Below is a small trained network, with its code and all its weights. Each question gives an input and a class and asks what happens when units are switched off, that is, made to give their printed mean instead of their output.

import numpy as np


def w(rows, s, z=0):
    codes = np.array(rows[::2]) - 128.0
    scale = np.full(codes.shape[1], s)
    scale[-1] = z or s
    return codes * scale


def norm(h):
    return h / np.sqrt((h * h).mean(-1, keepdims=True) + 1e-5)


def f(y):
    return y / 2 * (1 + np.tanh(0.7978845608 * (y + 0.044715 * y**3)))


def log_softmax(a):
    a = a - a.max(-1, keepdims=True)
    return a - np.log(np.exp(a).sum(-1, keepdims=True))


def net(x, mask):
    res = np.array(x, float).reshape(1, 3) / 4 @ E
    u = 0
    for l in range(3):
        y = f(norm(res) @ A[l][:, :-1].T + A[l][:, -1])
        res = res + np.where(mask[u : u + 8], y, B[l][:, -1]) @ B[l][:, :-1]
        u += 8
    return log_softmax(norm(res)[-1] @ U[:, :-1].T + U[:, -1])


A, B = {}, {}
E = w([
[174,124,86,145,163,255,97,79,144,180],'x0',
[84,142,160,108,120,164,129,115,166,126],'x1',
[115,177,133,120,144,102,94,100,112,209],'x2',
],0.0099)
A[0] = w([
[76,127,195,114,125,156,91,72,137,118,70],'L0N0',
[175,110,104,193,157,113,95,172,2,123,68],'L0N1',
[114,128,164,75,82,80,98,94,83,124,100],'L0N2',
[76,142,142,69,54,157,133,79,203,115,7],'L0N3',
[109,147,110,111,143,82,144,95,88,97,44],'L0N4',
[133,90,169,165,136,163,80,100,130,174,102],'L0N5',
[101,161,199,67,103,124,148,205,80,103,108],'L0N6',
[129,111,129,122,103,106,109,185,114,95,165],'L0N7',
],0.0073,0.0012)
B[0] = w([
[87,187,73,172,141,102,102,102,109,68,180],'L0N0',
[2,179,135,155,144,153,82,57,96,56,232],'L0N1',
[169,94,145,144,108,137,184,155,140,186,212],'L0N2',
[90,149,61,104,135,147,84,83,53,65,204],'L0N3',
[122,162,113,148,120,165,120,57,152,134,164],'L0N4',
[158,106,148,166,91,187,158,97,208,146,197],'L0N5',
[123,122,135,134,123,175,130,76,83,163,253],'L0N6',
[150,79,90,95,146,144,150,149,97,167,191],'L0N7',
],0.0074,0.0041)
A[1] = w([
[128,232,136,156,188,64,74,110,185,253,107],'L1N0',
[134,76,50,152,131,244,78,103,144,152,246],'L1N1',
[146,9,144,93,235,214,155,221,103,13,88],'L1N2',
[18,86,223,68,23,61,174,201,28,158,226],'L1N3',
[123,134,204,107,179,79,16,134,109,203,207],'L1N4',
[98,108,78,107,61,156,195,88,126,180,73],'L1N5',
[214,113,10,218,183,47,98,135,77,127,40],'L1N6',
[46,172,73,101,185,129,137,94,102,137,66],'L1N7',
],0.0048,0.0012)
B[1] = w([
[231,160,95,81,98,69,92,212,140,8,199],'L1N0',
[86,40,197,115,70,2,183,161,44,170,236],'L1N1',
[199,247,140,44,216,55,83,143,175,126,195],'L1N2',
[173,91,123,212,132,229,88,82,168,191,254],'L1N3',
[151,77,121,43,183,149,196,232,109,31,161],'L1N4',
[208,101,135,137,115,78,85,129,184,122,151],'L1N5',
[26,97,65,144,72,190,63,35,175,14,133],'L1N6',
[93,112,152,98,171,141,127,103,117,45,173],'L1N7',
],0.0057,0.0067)
A[2] = w([
[60,101,96,212,69,173,87,94,111,157,2],'L2N0',
[164,151,102,149,130,114,94,68,70,94,209],'L2N1',
[51,144,53,148,165,175,71,92,136,126,189],'L2N2',
[254,206,118,56,156,100,137,206,164,100,209],'L2N3',
[44,91,161,89,165,46,154,151,152,136,245],'L2N4',
[25,128,77,108,144,155,103,64,62,79,77],'L2N5',
[168,96,120,125,116,189,55,128,145,176,96],'L2N6',
[170,89,175,191,144,127,222,102,131,213,114],'L2N7',
],0.0068,0.00091)
B[2] = w([
[150,168,113,105,194,149,121,206,174,143,227],'L2N0',
[70,121,139,120,158,197,139,99,178,149,206],'L2N1',
[80,74,129,98,118,3,137,58,95,63,198],'L2N2',
[198,224,61,9,240,184,68,190,254,188,251],'L2N3',
[198,13,196,210,163,173,130,126,126,161,132],'L2N4',
[26,211,64,157,32,86,121,161,113,91,254],'L2N5',
[161,107,148,169,120,79,158,203,100,79,184],'L2N6',
[160,54,241,202,37,125,235,112,70,182,237],'L2N7',
],0.0067,0.0064)
U = w([
[171,41,200,190,45,149,192,127,83,175,103],'0',
[5,173,72,133,87,122,94,86,117,59,5],'1',
[216,192,103,37,213,157,87,186,212,132,227],'2',
],0.014,0.00018)

Each question gives the input, the list of numbers given to net, and the class t.
The units are the neurons (one row each of A and B). Each row of codes is followed by its name. A weight is (code - 128) times the scale printed after its matrix; where a second scale follows, it is the last column's (A, B and U).
mask holds one flag per neuron, layer by layer. A switched-off neuron (its flag False) gives its mean, the last column of its row in B, instead of its output. The means were averaged over made-up inputs and are rounded, as every weight is.
A unit's drop is (log p(t) with every unit on - log p(t) with that unit switched off) / (log p(t) with every unit on - log p(t) with every unit switched off).
The circuit of an input: a set's keep is (log p(t) with only the set's units on - log p(t) with every unit switched off) / (log p(t) with every unit on - log p(t) with every unit switched off). Starting from the 12 units with the biggest drops (on a tie, the unit counted first), units are removed one at a time, each time the one whose removal leaves the highest keep (on an exact tie, the one counted first), for as long as the keep stays at least 0.8.
circuit, biggest first: the units of the circuit, biggest drop first
k most important neurons: the k neurons with the biggest drops, biggest first
k most important neurons of layer l: the k neurons of layer l with the biggest drops, biggest first
drop of u: that unit's drop, to one decimal
input [-7,7,3], class 0: circuit, biggest first -> L0N2, L1N3
input [8,8,1], class 0: circuit, biggest first -> L2N3
input [8,-7,-8], class 0: 2 most important neurons of layer 0 -> L0N3, L0N0
input [-6,-2,-6], class 0: 4 most important neurons -> L1N3, L1N0, L0N6, L2N7
input [-2,3,-5], class 2: 2 most important neurons -> L1N2, L0N1
input [2,-7,-7], class 1: 4 most important neurons -> L0N1, L1N6, L1N0, L0N2
input [4,-5,3], class 1: 2 most important neurons -> L0N1, L0N2
input [3,4,2], class 1: 3 most important neurons -> L0N0, L0N3, L0N2
input [-3,0,-4], class 2: 4 most important neurons -> L1N2, L0N7, L1N1, L2N3
input [8,1,-7], class 0: 2 most important neurons -> L1N1, L1N0
input [-6,6,1], class 0: 3 most important neurons -> L0N2, L0N1, L1N3
input [2,-3,2], class 1: 2 most important neurons -> L0N1, L0N2
input [1,-7,5], class 1: drop of L0N1 -> 0.7
input [-5,0,8], class 2: most important neuron -> L1N0
input [-1,0,-6], class 2: drop of L1N2 -> 2.9
input [-1,2,-6], class 2: drop of L1N2 -> 2.3
input [-4,4,8], class 2: drop of L1N0 -> 2.7
